Below are the code and all the weights of a small trained network. Each question names an input and a class and asks about switching units off, where a switched-off unit gives its printed mean instead of its output.

import numpy as np


def w(rows, s, z=0):
    codes = np.array(rows[::2]) - 128.0
    scale = np.full(codes.shape[1], s)
    scale[-1] = z or s
    return codes * scale


def f(y):
    return np.maximum(y, 0)


def log_softmax(a):
    a = a - a.max(-1, keepdims=True)
    return a - np.log(np.exp(a).sum(-1, keepdims=True))


def net(x, mask):
    res = np.array(x, float).reshape(1, 5) / 4 @ E
    y = f(res @ A[0][:, :-1].T + A[0][:, -1])
    res = res + np.where(mask, y, B[0][:, -1]) @ B[0][:, :-1]
    return log_softmax(res[-1] @ U[:, :-1].T + U[:, -1])


A, B = {}, {}
E = w([
[48,112,180,174,138,117],'x0',
[161,95,207,109,208,11],'x1',
[120,190,93,66,255,164],'x2',
[87,24,143,43,172,242],'x3',
[81,237,205,30,55,103],'x4',
],0.0092)
A[0] = w([
[147,87,22,155,122,72,124],'neuron 1',
[254,109,30,147,151,122,203],'neuron 2',
[140,114,175,249,177,146,255],'neuron 3',
[72,83,44,167,111,163,210],'neuron 4',
[157,127,225,116,173,28,220],'neuron 5',
[125,72,156,108,27,59,189],'neuron 6',
[144,188,57,118,228,111,233],'neuron 7',
[35,155,123,58,110,167,206],'neuron 8',
[90,222,68,138,23,142,157],'neuron 9',
[104,221,126,108,102,63,238],'neuron 10',
],0.0081,0.0039)
B[0] = w([
[166,134,130,177,121,125,200],'neuron 1',
[195,89,81,133,94,22,254],'neuron 2',
[110,89,143,186,143,100,216],'neuron 3',
[139,72,112,159,87,203,216],'neuron 4',
[103,141,188,122,164,21,245],'neuron 5',
[159,140,218,144,110,178,210],'neuron 6',
[131,130,42,125,184,128,241],'neuron 7',
[140,114,100,83,188,233,217],'neuron 8',
[171,206,116,150,123,254,246],'neuron 9',
[90,241,137,142,134,114,242],'neuron 10',
],0.0083,0.01)
U = w([
[111,97,131,28,176,146,147],'0',
[116,141,252,170,95,76,71],'1',
[29,53,157,175,114,166,253],'2',
[80,133,111,137,190,32,171],'3',
[161,195,104,159,82,168,68],'4',
[186,102,163,74,105,115,158],'5',
[216,91,42,203,78,100,62],'6',
],0.012,0.0022)

Each question gives the input, the list of numbers given to net, and the class t.
The units are the neurons (one row each of A and B). Each row of codes is followed by its name. A weight is (code - 128) times the scale printed after its matrix; where a second scale follows, it is the last column's (A, B and U).
mask holds one flag per neuron, in row order. A switched-off neuron (its flag False) gives its mean, the last column of its row in B, instead of its output. The means were averaged over made-up inputs and are rounded, as every weight is.
A unit's drop is (log p(t) with every unit on - log p(t) with that unit switched off) / (log p(t) with every unit on - log p(t) with every unit switched off).
The circuit of an input: a set's keep is (log p(t) with only the set's units on - log p(t) with every unit switched off) / (log p(t) with every unit on - log p(t) with every unit switched off). Starting from all 10 units, units are removed one at a time, each time the one whose removal leaves the highest keep (on an exact tie, the one counted first), for as long as the keep stays at least 0.8.
units of the circuit, in order: the units of the circuit, biggest drop first
unit that matters most: the unit with the biggest drop
k most important neurons: the k neurons with the biggest drops, biggest first
drop of u: that unit's drop, to one decimal
input [-5,5,8,2,4], class 3: unit that matters most : neuron 5
input [-1,6,-3,-4,-5], class 1: 4 most important neurons : neuron 5; neuron 6; neuron 7; neuron 8
input [7,-4,1,5,6], class 0: 2 most important neurons : neuron 8; neuron 3
input [2,4,-2,2,-1], class 1: units of the circuit, in order : neuron 7; neuron 8
input [-6,4,3,1,5], class 3: units of the circuit, in order : neuron 9; neuron 5
input [4,1,-2,-2,-1], class 1: units of the circuit, in order : neuron 7; neuron 8
input [-2,-6,-3,-5,-1], class 4: 2 most important neurons : neuron 9; neuron 7
input [-7,4,4,0,-1], class 3: 3 most important neurons : neuron 9; neuron 4; neuron 5
input [-4,-7,7,8,-5], class 6: 3 most important neurons : neuron 2; neuron 4; neuron 5
input [-1,-1,6,4,-4], class 6: 2 most important neurons : neuron 2; neuron 5
input [-3,8,1,4,-5], class 3: units of the circuit, in order : neuron 5; neuron 9
input [-1,1,2,0,-1], class 3: 2 most important neurons : neuron 9; neuron 4
input [-4,2,7,-5,6], class 3: drop of neuron 4 : 0.3
input [-5,-1,-8,-5,2], class 4: drop of neuron 9 : 0.8
input [-3,0,0,2,1], class 0: drop of neuron 2 : 0.3
input [3,2,3,-8,-4], class 3: drop of neuron 1 : 0.0
input [1,8,8,5,-3], class 3: most important neuron : neuron 5
